Here is a tiny trained network, its code and every weight. The questions are about switching its units off for an input and a target symbol, where a switched-off unit gives its printed mean instead of its output.

import numpy as np


def w(rows, s, z=0):
    codes = np.array(rows[::2]) - 128.0
    scale = np.full(codes.shape[1], s)
    scale[-1] = z or s
    return codes * scale


def norm(h):
    return h / np.sqrt((h * h).mean(-1, keepdims=True) + 1e-5)


def f(y):
    return np.maximum(y, 0)


def softmax(a):
    e = np.exp(a - a.max(-1, keepdims=True))
    return e / e.sum(-1, keepdims=True)


def log_softmax(a):
    a = a - a.max(-1, keepdims=True)
    return a - np.log(np.exp(a).sum(-1, keepdims=True))


def net(x, mask):
    ids = ['Ωαεζημφ'.index(c) for c in x.split()]
    T = len(ids)
    res = E[ids] + P[:T]
    r = norm(res)
    for j in range(2):
        rows = slice(2 * j, 2 * j + 2)
        q, k, v = (r @ M[0][rows].T for M in (Q, K, V))
        z = softmax(np.where(np.tri(T) > 0, q @ k.T / 2**0.5, -1e9)) @ v
        o = O[0][rows]
        res = res + np.where(mask[j], z, o[:, -1]) @ o[:, :-1]
    y = f(norm(res) @ A[0][:, :-1].T + A[0][:, -1])
    res = res + np.where(mask[2:10], y, B[0][:, -1]) @ B[0][:, :-1]
    return log_softmax(norm(res)[-1] @ U[:, :-1].T + U[:, -1])


Q, K, V, O, A, B = {}, {}, {}, {}, {}, {}
E = w([
[216,194,86],'Ω',
[44,148,120],'α',
[48,102,130],'ε',
[73,126,160],'ζ',
[5,92,111],'η',
[30,52,120],'μ',
[68,130,158],'φ',
],0.0028)
P = w([
[135,166,145],'0',
[91,76,110],'1',
[111,3,163],'2',
[124,160,176],'3',
[83,114,99],'4',
[145,44,124],'5',
[143,141,180],'6',
[93,157,50],'7',
[135,70,69],'8',
[197,221,155],'9',
[120,236,51],'10',
],0.0059)
Q[0] = w([
[132,165,159],'head 1',
[76,133,176],'head 1',
[112,251,171],'head 2',
[105,108,41],'head 2',
],0.016)
K[0] = w([
[155,97,90],'head 1',
[128,184,81],'head 1',
[104,121,3],'head 2',
[186,49,150],'head 2',
],0.015)
V[0] = w([
[95,27,96],'head 1',
[58,205,8],'head 1',
[186,100,91],'head 2',
[249,184,143],'head 2',
],0.013)
O[0] = w([
[55,173,98,150],'head 1',
[93,4,81,169],'head 1',
[59,144,125,89],'head 2',
[61,118,217,1],'head 2',
],0.012,0.0061)
A[0] = w([
[182,38,176,131],'neuron 1',
[77,73,141,92],'neuron 2',
[68,254,173,59],'neuron 3',
[221,129,172,11],'neuron 4',
[198,152,17,62],'neuron 5',
[26,140,204,159],'neuron 6',
[160,144,144,2],'neuron 7',
[22,30,110,105],'neuron 8',
],0.01,0.0017)
B[0] = w([
[145,187,211,184],'neuron 1',
[89,94,146,154],'neuron 2',
[20,152,139,162],'neuron 3',
[128,216,113,153],'neuron 4',
[153,82,3,254],'neuron 5',
[114,46,34,163],'neuron 6',
[135,162,139,131],'neuron 7',
[85,40,183,186],'neuron 8',
],0.019,0.0085)
U = w([
[2,102,197,136],'Ω',
[191,67,157,253],'α',
[178,120,90,45],'ε',
[147,190,145,80],'ζ',
[122,94,101,140],'η',
[59,173,70,132],'μ',
[138,178,146,54],'φ',
],0.009,0.0057)

Each question gives the input, a string of symbols that net reads in full, and the target symbol t.
The units are the heads (2 rows each of Q, K, V and O) and the neurons (one row each of A and B). Each row of codes is followed by its name. A weight is (code - 128) times the scale printed after its matrix; where a second scale follows, it is the last column's (O, A, B and U).
mask holds one flag per unit, heads first, then neurons. A switched-off unit (its flag False) gives its mean, the last column of its rows in O or B, instead of its output. The means were averaged over made-up inputs and are rounded, as every weight is.
A unit's drop is (log p(t) with every unit on - log p(t) with that unit switched off) / (log p(t) with every unit on - log p(t) with every unit switched off).
The circuit of an input: a set's keep is (log p(t) with only the set's units on - log p(t) with every unit switched off) / (log p(t) with every unit on - log p(t) with every unit switched off). Starting from all 10 units, units are removed one at a time, each time the one whose removal leaves the highest keep (on an exact tie, the one counted first), for as long as the keep stays at least 0.8.
units of the circuit, in order: the units of the circuit, biggest drop first
k most important neurons: the k neurons with the biggest drops, biggest first
which heads matter: for each layer, one digit per head in row order, 1 if its drop is at least 0.15 and else 0, layers parted by /
drop of u: that unit's drop, to one decimal
input η μ Ω η ζ Ω Ω α ζ, target Ω: which heads matter : 01
input α α ε Ω η Ω Ω μ, target Ω: units of the circuit, in order : (head 2; neuron 5)
input ζ ε ε Ω μ Ω ζ φ, target Ω: units of the circuit, in order : (head 2; neuron 5)
input α μ μ Ω ζ α, target Ω: units of the circuit, in order : (head 2)
input Ω α ε α η μ η μ Ω Ω ε, target Ω: units of the circuit, in order : (head 2; neuron 5; head 1)
input ζ η Ω ε ε ε Ω ε Ω μ φ, target Ω: 2 most important neurons : (neuron 5; neuron 3)
input φ φ ε ε Ω Ω Ω Ω Ω φ η, target Ω: 2 most important neurons : (neuron 5; neuron 8)
input Ω Ω ε, target Ω: which heads matter : 01
input μ Ω α ζ, target Ω: units of the circuit, in order : (neuron 5; head 2)
input Ω ζ Ω Ω η, target Ω: drop of head 2 : 2.1
input α Ω Ω α, target Ω: drop of neuron 8 : 0.1
input η Ω α Ω Ω ε Ω, target Ω: drop of neuron 3 : 0.3
